In the rows, zero is written as 128.
Each row has a class, written as a number after it.
[129, 120, 133, 113, 156, 129, 105, 120, 144, 129, 138, 136, 133, 194, 120, 114, 115, 97, 97, 151, 138, 119, 114, 141, 125, 164, 132, 112, 133, 143, 126, 165, 83, 132, 137]  2
[152, 140, 145, 134, 117, 176, 156, 166, 160, 134, 127, 123, 133, 166, 123, 108, 84, 126, 126, 149, 120, 103, 153, 145, 118, 110, 111, 127, 127, 98, 97, 140, 108, 120, 138]  6
[116, 127, 143, 149, 192, 185, 195, 177, 75, 151, 113, 135, 127, 201, 69, 169, 71, 155, 125, 161, 148, 77, 113, 160, 83, 128, 118, 140, 135, 110, 78, 149, 104, 124, 154]  6
[59, 161, 132, 151, 141, 76, 126, 144, 40, 153, 161, 80, 118, 86, 106, 155, 164, 88, 101, 165, 130, 136, 48, 171, 116, 186, 135, 94, 110, 102, 129, 86, 148, 107, 109]  3
[123, 191, 73, 146, 62, 119, 89, 97, 153, 103, 139, 134, 156, 110, 143, 130, 112, 128, 145, 126, 153, 177, 141, 112, 128, 108, 134, 125, 142, 154, 128, 108, 135, 116, 136]  4
[99, 132, 111, 154, 144, 65, 124, 80, 139, 102, 161, 143, 150, 140, 125, 152, 142, 107, 150, 191, 98, 150, 107, 123, 140, 157, 133, 83, 144, 150, 155, 118, 152, 133, 75]  9
[113, 129, 125, 117, 126, 163, 130, 120, 144, 106, 166, 133, 128, 152, 113, 148, 152, 90, 91, 151, 116, 143, 118, 135, 113, 175, 145, 91, 79, 145, 135, 145, 127, 140, 136]  8
[214, 78, 134, 115, 186, 210, 131, 148, 168, 125, 94, 167, 124, 210, 148, 122, 110, 121, 93, 97, 113, 90, 163, 174, 167, 84, 106, 133, 144, 165, 129, 177, 85, 155, 152]  10
[140, 113, 116, 146, 100, 144, 125, 125, 130, 121, 107, 131, 149, 147, 149, 150, 86, 134, 162, 129, 116, 105, 182, 141, 135, 96, 120, 100, 134, 115, 127, 135, 168, 150, 113]  7
[209, 92, 122, 133, 119, 210, 130, 133, 200, 154, 96, 186, 132, 184, 149, 99, 102, 133, 185, 92, 129, 102, 189, 136, 184, 77, 120, 115, 147, 135, 127, 144, 114, 152, 134]  11
[140, 131, 120, 122, 121, 168, 135, 124, 124, 122, 87, 118, 114, 134, 117, 133, 77, 139, 130, 123, 177, 127, 118, 110, 124, 61, 105, 172, 158, 142, 105, 133, 105, 103, 156]  5
[149, 149, 116, 107, 97, 124, 98, 124, 194, 102, 139, 149, 161, 114, 171, 108, 153, 123, 93, 108, 122, 130, 144, 133, 131, 144, 141, 137, 98, 167, 133, 140, 70, 128, 127]  1
[90, 112, 129, 142, 214, 117, 172, 151, 17, 149, 103, 110, 136, 175, 37, 163, 74, 180, 146, 176, 176, 134, 67, 129, 90, 162, 103, 134, 147, 101, 102, 127, 112, 131, 136]  10
[70, 186, 87, 163, 45, 69, 101, 97, 138, 103, 178, 109, 164, 106, 131, 142, 122, 133, 173, 160, 142, 188, 110, 124, 116, 130, 142, 91, 120, 139, 144, 80, 155, 108, 103]  4
[142, 128, 123, 139, 105, 152, 140, 135, 120, 124, 105, 125, 161, 190, 108, 120, 62, 154, 156, 146, 158, 115, 149, 150, 137, 100, 115, 141, 156, 102, 107, 145, 102, 105, 131]  2
[126, 108, 122, 130, 166, 163, 130, 147, 93, 128, 142, 133, 127, 188, 90, 144, 121, 118, 89, 148, 133, 97, 116, 179, 134, 166, 145, 95, 109, 148, 109, 144, 107, 111, 135]  2
[103, 129, 121, 145, 184, 82, 146, 118, 107, 124, 141, 127, 115, 152, 94, 142, 120, 113, 111, 161, 138, 168, 79, 142, 111, 159, 106, 113, 143, 129, 140, 134, 131, 152, 123]  10
[114, 128, 131, 133, 87, 110, 102, 109, 153, 116, 127, 140, 127, 128, 158, 150, 152, 111, 116, 98, 100, 119, 134, 133, 148, 151, 132, 91, 117, 143, 146, 132, 151, 141, 110]  7
[135, 127, 124, 129, 56, 191, 99, 167, 212, 113, 129, 155, 133, 132, 170, 123, 162, 80, 136, 86, 77, 110, 191, 171, 167, 123, 168, 100, 83, 131, 134, 101, 183, 143, 113]  7
[215, 87, 155, 126, 185, 212, 163, 151, 156, 150, 60, 204, 155, 217, 153, 114, 64, 180, 152, 88, 121, 47, 212, 133, 152, 56, 96, 164, 178, 145, 93, 168, 102, 144, 167]  6
[124, 138, 127, 123, 107, 205, 144, 140, 143, 111, 168, 138, 124, 173, 136, 153, 152, 74, 78, 129, 116, 127, 149, 142, 116, 163, 158, 107, 73, 168, 133, 151, 138, 140, 149]  8
[107, 124, 143, 135, 164, 121, 146, 107, 120, 139, 114, 148, 154, 180, 104, 133, 70, 132, 164, 165, 144, 120, 97, 118, 121, 133, 112, 140, 179, 125, 119, 147, 108, 139, 119]  9
[105, 113, 134, 126, 84, 140, 90, 128, 138, 108, 157, 132, 111, 131, 141, 160, 189, 69, 71, 126, 93, 146, 138, 175, 129, 165, 190, 91, 66, 181, 135, 125, 172, 128, 120]  7
[166, 125, 136, 125, 78, 164, 78, 122, 154, 125, 126, 141, 150, 124, 171, 105, 148, 112, 113, 103, 109, 127, 157, 144, 167, 110, 153, 140, 92, 149, 134, 124, 95, 103, 118]  3
[96, 123, 111, 128, 124, 161, 115, 127, 114, 113, 130, 130, 132, 184, 90, 165, 112, 115, 113, 169, 127, 137, 112, 145, 106, 161, 160, 98, 91, 163, 112, 142, 126, 128, 127]  7
[107, 173, 144, 151, 70, 100, 110, 140, 123, 124, 166, 120, 119, 91, 177, 163, 174, 71, 94, 128, 96, 123, 107, 154, 170, 183, 160, 92, 123, 124, 161, 103, 176, 90, 82]  9
[117, 173, 97, 149, 14, 111, 75, 117, 204, 82, 143, 127, 170, 124, 172, 122, 157, 91, 106, 134, 125, 210, 139, 101, 148, 128, 171, 120, 89, 172, 143, 92, 150, 95, 120]  0
[106, 110, 111, 159, 103, 112, 143, 121, 177, 153, 155, 123, 148, 149, 115, 117, 92, 111, 207, 166, 148, 167, 116, 137, 135, 121, 130, 74, 125, 90, 134, 92, 157, 141, 94]  11
[146, 114, 130, 124, 132, 200, 111, 158, 148, 112, 145, 144, 112, 173, 118, 150, 151, 97, 68, 136, 113, 153, 135, 149, 139, 164, 169, 100, 71, 164, 140, 147, 131, 114, 115]  10
[87, 139, 117, 152, 119, 167, 150, 168, 127, 137, 126, 105, 142, 167, 92, 150, 87, 129, 136, 143, 152, 146, 123, 132, 117, 133, 141, 99, 116, 116, 97, 131, 130, 126, 150]  0
[163, 128, 105, 112, 139, 238, 113, 151, 196, 96, 150, 192, 115, 198, 159, 136, 170, 81, 62, 119, 90, 101, 178, 143, 163, 151, 169, 108, 66, 208, 139, 160, 112, 154, 137]  5
[140, 121, 132, 147, 210, 178, 164, 141, 101, 145, 102, 147, 117, 192, 105, 147, 77, 134, 111, 116, 152, 56, 91, 153, 149, 134, 76, 125, 161, 108, 106, 137, 92, 136, 145]  5
[189, 107, 125, 124, 130, 168, 120, 141, 165, 160, 136, 168, 119, 150, 159, 132, 148, 90, 91, 97, 124, 109, 140, 162, 171, 157, 140, 91, 120, 118, 140, 164, 124, 165, 131]  11
[86, 115, 98, 129, 142, 161, 131, 130, 122, 138, 122, 114, 122, 167, 94, 164, 100, 112, 129, 142, 135, 117, 110, 159, 97, 130, 146, 82, 103, 159, 115, 162, 138, 153, 150]  7
[156, 90, 150, 130, 226, 214, 184, 170, 123, 163, 104, 161, 128, 226, 86, 144, 45, 161, 116, 119, 144, 51, 127, 167, 101, 116, 114, 150, 128, 121, 75, 183, 46, 140, 177]  6
[159, 121, 161, 123, 81, 124, 91, 121, 172, 93, 133, 128, 79, 109, 145, 129, 192, 85, 60, 96, 103, 170, 129, 118, 133, 123, 160, 145, 88, 159, 151, 161, 107, 113, 139]  0
[169, 100, 142, 128, 103, 201, 112, 164, 177, 126, 112, 155, 135, 140, 164, 108, 124, 135, 168, 92, 99, 109, 203, 131, 167, 82, 127, 95, 113, 142, 149, 122, 165, 145, 114]  10
[130, 136, 145, 112, 80, 120, 114, 112, 140, 128, 84, 125, 126, 126, 139, 118, 97, 145, 184, 131, 139, 139, 128, 79, 145, 88, 138, 161, 161, 142, 139, 135, 112, 82, 119]  9
[74, 117, 146, 162, 138, 101, 159, 90, 100, 145, 141, 109, 150, 141, 94, 149, 107, 138, 163, 130, 156, 133, 84, 111, 110, 152, 105, 89, 133, 98, 138, 116, 170, 114, 121]  8
[161, 159, 140, 103, 83, 144, 68, 119, 149, 121, 117, 146, 94, 96, 183, 108, 202, 81, 88, 96, 99, 144, 153, 116, 159, 115, 155, 151, 115, 183, 153, 145, 104, 113, 134]  3
[108, 112, 117, 130, 179, 138, 160, 141, 86, 143, 124, 106, 126, 189, 65, 128, 73, 137, 139, 163, 165, 110, 109, 125, 101, 151, 120, 123, 137, 109, 109, 160, 108, 121, 138]  2
[140, 98, 154, 129, 136, 75, 132, 105, 109, 129, 118, 94, 102, 117, 122, 109, 96, 143, 162, 112, 155, 106, 109, 100, 109, 79, 93, 157, 162, 124, 147, 140, 116, 99, 125]  2
[135, 113, 141, 121, 107, 137, 142, 130, 152, 124, 114, 131, 134, 137, 132, 108, 82, 139, 184, 139, 112, 116, 143, 107, 154, 104, 123, 132, 140, 116, 135, 130, 122, 112, 102]  9
[142, 133, 107, 123, 79, 152, 106, 162, 146, 110, 129, 125, 117, 111, 155, 123, 148, 89, 136, 127, 87, 119, 181, 159, 135, 114, 157, 112, 89, 139, 138, 114, 186, 147, 126]  7
[67, 166, 88, 151, 120, 52, 158, 99, 66, 113, 167, 69, 154, 124, 90, 139, 105, 98, 146, 236, 157, 197, 84, 127, 78, 146, 105, 97, 143, 115, 129, 98, 197, 126, 130]  8
[86, 119, 134, 143, 192, 133, 169, 152, 75, 145, 156, 110, 144, 155, 90, 163, 102, 139, 123, 173, 148, 98, 107, 171, 75, 157, 124, 85, 118, 138, 109, 153, 113, 141, 125]  1
[110, 118, 118, 147, 150, 129, 154, 128, 104, 134, 132, 119, 143, 135, 123, 167, 89, 140, 160, 138, 130, 80, 99, 132, 139, 123, 114, 100, 148, 138, 130, 119, 129, 115, 105]  9
[168, 124, 109, 122, 130, 144, 115, 130, 133, 93, 99, 157, 154, 148, 118, 138, 117, 158, 104, 123, 136, 142, 113, 146, 146, 124, 116, 159, 123, 135, 122, 123, 73, 133, 132]  10
[147, 94, 157, 100, 80, 150, 100, 113, 180, 124, 115, 138, 104, 146, 142, 98, 135, 124, 123, 85, 124, 126, 156, 121, 144, 98, 154, 127, 107, 164, 148, 178, 103, 106, 138]  2
[138, 132, 108, 158, 132, 98, 148, 128, 124, 147, 146, 127, 132, 143, 116, 150, 122, 128, 150, 132, 156, 119, 64, 146, 146, 143, 105, 115, 152, 112, 132, 100, 114, 119, 113]  11
[101, 138, 139, 153, 128, 87, 132, 107, 115, 130, 155, 115, 143, 108, 145, 160, 95, 124, 150, 141, 124, 101, 88, 113, 138, 150, 105, 87, 155, 111, 150, 119, 138, 117, 82]  9
[125, 102, 127, 129, 222, 130, 154, 132, 147, 149, 112, 151, 174, 185, 113, 119, 73, 144, 150, 148, 162, 102, 113, 150, 102, 115, 89, 124, 178, 147, 103, 142, 103, 144, 139]  1
[167, 64, 164, 131, 233, 195, 183, 161, 92, 159, 72, 163, 130, 202, 91, 151, 51, 185, 135, 73, 159, 59, 121, 146, 134, 114, 79, 162, 162, 91, 103, 168, 71, 162, 152]  10
[63, 133, 131, 167, 219, 95, 211, 136, 24, 146, 111, 111, 126, 176, 31, 181, 60, 180, 164, 176, 188, 106, 48, 125, 91, 144, 75, 156, 184, 65, 96, 123, 116, 127, 127]  5
[79, 169, 95, 142, 128, 134, 132, 127, 91, 99, 164, 112, 121, 156, 85, 162, 136, 106, 92, 206, 143, 162, 92, 122, 105, 176, 146, 106, 97, 155, 119, 114, 131, 114, 116]  5
[73, 138, 109, 148, 64, 115, 127, 145, 134, 122, 144, 95, 136, 98, 130, 135, 116, 122, 202, 135, 111, 118, 141, 153, 116, 91, 127, 82, 118, 134, 128, 81, 191, 144, 116]  7
[128, 131, 140, 149, 134, 127, 166, 159, 103, 127, 134, 116, 134, 107, 98, 137, 113, 131, 126, 168, 113, 104, 142, 160, 96, 129, 109, 110, 115, 54, 102, 123, 141, 152, 122]  6
[195, 102, 143, 107, 135, 115, 80, 85, 155, 107, 135, 157, 108, 141, 159, 117, 167, 112, 84, 93, 112, 127, 134, 122, 137, 111, 131, 146, 128, 185, 160, 171, 93, 126, 138]  4
[55, 139, 127, 164, 100, 30, 131, 96, 94, 118, 170, 82, 110, 90, 104, 168, 148, 99, 118, 157, 115, 162, 79, 141, 99, 186, 133, 76, 101, 87, 153, 124, 186, 138, 85]  7
[168, 142, 125, 131, 127, 134, 151, 133, 158, 108, 121, 135, 134, 156, 132, 135, 110, 145, 93, 125, 123, 97, 115, 129, 120, 116, 103, 162, 126, 126, 113, 147, 64, 111, 138]  6
[73, 152, 101, 118, 106, 54, 112, 124, 121, 109, 143, 109, 116, 103, 111, 122, 165, 86, 130, 175, 103, 177, 114, 133, 109, 165, 142, 103, 119, 139, 133, 103, 185, 155, 121]  7
[125, 166, 116, 120, 53, 167, 95, 155, 232, 107, 152, 165, 155, 106, 192, 98, 186, 81, 96, 89, 95, 141, 185, 186, 168, 139, 168, 97, 92, 183, 120, 95, 130, 127, 129]  1
[180, 119, 140, 118, 131, 119, 98, 89, 159, 110, 125, 148, 86, 112, 139, 118, 144, 125, 113, 73, 125, 126, 129, 131, 132, 81, 112, 159, 149, 157, 143, 163, 81, 130, 150]  4
[201, 58, 163, 100, 181, 214, 114, 145, 169, 143, 73, 201, 125, 210, 154, 123, 137, 108, 86, 48, 102, 56, 178, 165, 168, 124, 137, 156, 132, 163, 111, 178, 110, 164, 164]  7
[61, 151, 94, 168, 100, 44, 152, 108, 62, 109, 144, 70, 152, 100, 70, 161, 97, 162, 150, 185, 169, 199, 58, 119, 96, 143, 110, 114, 126, 101, 130, 88, 148, 106, 100]  10
[94, 165, 85, 143, 55, 94, 111, 131, 112, 96, 150, 82, 166, 112, 112, 137, 116, 117, 121, 178, 156, 153, 93, 146, 118, 147, 137, 116, 108, 106, 118, 83, 124, 86, 106]  2
[165, 120, 140, 115, 103, 106, 127, 83, 123, 94, 136, 121, 124, 123, 146, 137, 121, 128, 113, 130, 135, 146, 136, 107, 107, 94, 109, 166, 132, 145, 145, 163, 97, 128, 146]  8
[167, 104, 130, 152, 124, 134, 125, 148, 132, 157, 142, 124, 133, 116, 123, 127, 117, 124, 179, 134, 140, 104, 127, 145, 141, 122, 119, 101, 126, 64, 136, 110, 138, 142, 103]  11
[170, 154, 107, 122, 72, 160, 87, 119, 234, 100, 139, 185, 168, 163, 197, 111, 154, 90, 75, 129, 92, 140, 177, 147, 147, 128, 165, 118, 85, 178, 134, 147, 108, 139, 140]  6
[84, 143, 123, 154, 99, 105, 121, 120, 128, 119, 143, 118, 126, 124, 125, 162, 132, 89, 114, 137, 120, 146, 117, 151, 120, 164, 139, 94, 118, 109, 128, 114, 181, 141, 107]  7
[116, 131, 148, 161, 161, 52, 175, 126, 58, 130, 97, 90, 101, 114, 70, 153, 88, 184, 160, 122, 162, 130, 76, 88, 99, 109, 74, 166, 177, 71, 123, 147, 101, 118, 139]  0
[118, 131, 143, 134, 64, 156, 91, 136, 155, 124, 165, 113, 126, 87, 174, 127, 184, 62, 108, 130, 90, 139, 148, 141, 134, 131, 166, 85, 58, 130, 167, 120, 168, 127, 84]  3
[90, 107, 148, 158, 164, 79, 176, 103, 83, 121, 172, 106, 133, 121, 86, 164, 127, 133, 132, 144, 132, 122, 77, 137, 103, 164, 92, 100, 126, 86, 137, 119, 156, 134, 110]  8
[195, 87, 159, 123, 174, 215, 139, 177, 164, 129, 116, 183, 124, 197, 154, 144, 141, 120, 75, 64, 101, 66, 141, 209, 182, 118, 113, 128, 135, 154, 130, 154, 95, 147, 143]  10
[49, 143, 110, 151, 151, 30, 172, 136, 15, 140, 106, 74, 115, 92, 53, 164, 96, 162, 177, 160, 151, 124, 58, 140, 97, 158, 94, 128, 157, 64, 101, 79, 154, 127, 124]  7
[61, 142, 121, 161, 122, 80, 159, 132, 43, 133, 164, 78, 110, 68, 43, 159, 119, 152, 143, 138, 153, 152, 70, 162, 97, 152, 117, 99, 126, 73, 103, 92, 154, 113, 123]  4
